Small tables with named rows and columns. After each table, cells are looked up by row and column.

Table gem
         fav  kar
pufatog  115  213
vufid    228  149
nule      99  142
totuse   138  195
gel      144   84
nen      131  166
ruvof     49  225
lutifu   232  145
sepudu   121   99

kar of nen is 166
fav of totuse is 138
fav of sepudu is 121
fav of ruvof is 49
fav of nule is 99
fav of nen is 131
fav of gel is 144
fav of vufid is 228
kar of gel is 84
kar of pufatog is 213
kar of vufid is 149
fav of lutifu is 232
kar of ruvof is 225
kar of sepudu is 99
kar of totuse is 195
kar of lutifu is 145
fav of pufatog is 115
kar of nule is 142
Row with the largest fav: lutifu

tele:
       guto  zadu  gituluv  dotire  pogiteg  dur  fori  fako
siv     386   291      559     560      503  418   191   427
ruli    376   273      256     463      320  508   395   193
mur     530   260      564     781      584  567   294   258
zik     477   260      651     628      518  442   149   391
fipas   528   212      590     501      237  612   366   426
vab     634   257      449     647      375  540   381   247

What is the dur of fipas in tele? 612
What is the fori of mur in tele? 294
What is the zadu of fipas in tele? 212
What is the pogiteg of ruli in tele? 320
What is the pogiteg of fipas in tele? 237
What is the pogiteg of mur in tele? 584
What is the gituluv of fipas in tele? 590
What is the dur of zik in tele? 442
What is the pogiteg of vab in tele? 375
What is the fori of vab in tele? 381
What is the fori of ruli in tele? 395
What is the fako of fipas in tele? 426
What is the guto of mur in tele? 530
What is the zadu of vab in tele? 257
What is the dotire of fipas in tele? 501
What is the fori of zik in tele? 149
What is the dur of mur in tele? 567
Which row has the largest fori? ruli

mamit.tsv
	mur	dirovaz	kitabav	papeva	loraso	nit
gug	57.27	34.89	47.72	7.97	-9.86	-24.78
tet	-31.20	43.75	36.43	53.44	54.61	72.61
tibedi	-45.01	-28.30	-51.70	39.85	-45.26	-15.37
lekivu	35.80	28.18	39.56	-0.61	15.88	13.96
dag	36.04	81.30	97.88	6.71	94.55	85.65

What is the nit of tet in mamit? 72.61
What is the mur of dag in mamit? 36.04
What is the nit of lekivu in mamit? 13.96
What is the mur of lekivu in mamit? 35.80
What is the loraso of lekivu in mamit? 15.88
What is the dirovaz of lekivu in mamit? 28.18
What is the loraso of tet in mamit? 54.61
What is the papeva of gug in mamit? 7.97
What is the loraso of gug in mamit? -9.86
What is the nit of dag in mamit? 85.65
What is the loraso of tibedi in mamit? -45.26
What is the nit of gug in mamit? -24.78
What is the kitabav of tet in mamit? 36.43
What is the dirovaz of gug in mamit? 34.89
What is the mur of tibedi in mamit? -45.01
What is the papeva of tibedi in mamit? 39.85
What is the dirovaz of dag in mamit? 81.30
What is the loraso of dag in mamit? 94.55
Which row has the largest nit? dag

tirin
           biv  lirasi    zik   katu
megade   -4.57    0.44   2.57   7.15
tamal    -5.08   -1.68   0.35   2.81
lamadoz  -4.74    0.95  -1.12  -2.41
dabe     -4.57   -0.59   0.40   1.83

lamadoz, katu: -2.41
dabe, lirasi: -0.59
dabe, biv: -4.57
megade, katu: 7.15
tamal, zik: 0.35
lamadoz, zik: -1.12
dabe, katu: 1.83
megade, zik: 2.57
megade, lirasi: 0.44
tamal, lirasi: -1.68
megade, biv: -4.57
dabe, zik: 0.40
lamadoz, lirasi: 0.95
lamadoz, biv: -4.74
Row with the largest zik: megade

mem:
|  | dakof | tivikuf | teke | bes | dof | turopev | per | gamop |
|---|---|---|---|---|---|---|---|---|
| ruma | 141 | 177 | 234 | 208 | 57 | 178 | 168 | 115 |
| saripad | 66 | 66 | 160 | 196 | 212 | 227 | 67 | 216 |
| foz | 79 | 154 | 215 | 170 | 206 | 105 | 203 | 191 |
| mozi | 205 | 181 | 74 | 77 | 220 | 160 | 157 | 195 |
| pima | 84 | 196 | 81 | 88 | 192 | 62 | 54 | 79 |

saripad, bes => 196
pima, gamop => 79
ruma, per => 168
foz, tivikuf => 154
saripad, dof => 212
mozi, dof => 220
foz, teke => 215
saripad, dakof => 66
pima, per => 54

mitake =
|  | ruzibu | miluk | dag | zekuna | tez |
|---|---|---|---|---|---|
| falobef | -31.566 | 26.081 | 56.081 | -8.920 | -9.320 |
| pobet | 43.507 | 29.924 | 65.719 | 27.715 | 71.925 |
| kosi | 60.181 | 73.690 | 19.741 | 73.662 | 26.786 |
| mig | 93.953 | 13.714 | -59.491 | 5.248 | 20.313 |

ruzibu of kosi = 60.181
miluk of kosi = 73.690
zekuna of kosi = 73.662
tez of falobef = -9.320
dag of mig = -59.491
zekuna of falobef = -8.920
tez of mig = 20.313
dag of pobet = 65.719
miluk of mig = 13.714
miluk of falobef = 26.081
miluk of pobet = 29.924
zekuna of mig = 5.248
tez of kosi = 26.786
ruzibu of pobet = 43.507
dag of falobef = 56.081
dag of kosi = 19.741
ruzibu of mig = 93.953
zekuna of pobet = 27.715
ruzibu of falobef = -31.566

nuku:
	zel	lep	katab	tebilu
fivenut	115	93	99	125
sef	95	86	99	97
feminuz	89	106	117	199
seb	110	93	98	105
mamuvad	176	97	112	125
lomet	156	128	119	136
budu	84	76	96	132
sorud	103	86	103	71
muma	27	93	99	225
fusetal	135	84	106	91
zarigi	95	103	99	155
mufo	163	125	121	122
tuta	84	85	102	86

zel of lomet = 156
lep of fusetal = 84
lep of mamuvad = 97
katab of fusetal = 106
zel of mamuvad = 176
lep of feminuz = 106

Table dudafi
,tusun,nat
ner,156,111
gez,132,95
mozif,111,85
kagamor,150,54
bog,146,109
puruba,95,88
pib,139,114
zibep,119,50
rus,200,109

What is the tusun of gez in dudafi? 132
What is the nat of bog in dudafi? 109
What is the tusun of zibep in dudafi? 119
What is the nat of pib in dudafi? 114
What is the tusun of ner in dudafi? 156
What is the tusun of puruba in dudafi? 95
What is the nat of mozif in dudafi? 85
What is the nat of zibep in dudafi? 50

nok
          rom   gen  gapavol  pufemu  zabap  sedebab  nafodo  mipi   mab  fararud
led      2994  4037     2980    3585   4096     2122    2402  2583   457     4607
vibobo   2375  2590     2355    3631   2830     1643    1459  1437   425     4209
vaf      4125  4764     4624    3575   4068     5596    5382  5256  5455     4356
zorar    4032  7676     3087    4425   7599     4424    7901  4289  4330     8343
sov      3920  5255     3855    4070   4910     4723    5774  4377  4794     5694
rimedal  3983  4749     3128    3708   5923     1889    5004  2016  2329     5539
keruk    4288  4494     4376    4282   4415     4379    4560  4288  4253     4666
fozezuk  4922  4972     4911    4880   5000     4850    5010  4857  4865     4994
lerik    3380  4761     3041    2825   5083     2620    4994  2679  2558     4994
tuv      4570  4463     4519    4401   4689     4079    4720  4096  4316     4649
manapi   5109  5279     4940    5009   5482     4629    5294  4783  4740     5294
tobat    4623  4693     4472    4497   4977     4128    4703  4079  4126     4899

vibobo, gapavol: 2355
vaf, gapavol: 4624
fozezuk, nafodo: 5010
vibobo, rom: 2375
tobat, zabap: 4977
vibobo, mipi: 1437
tuv, fararud: 4649
Row with the largest zabap: zorar

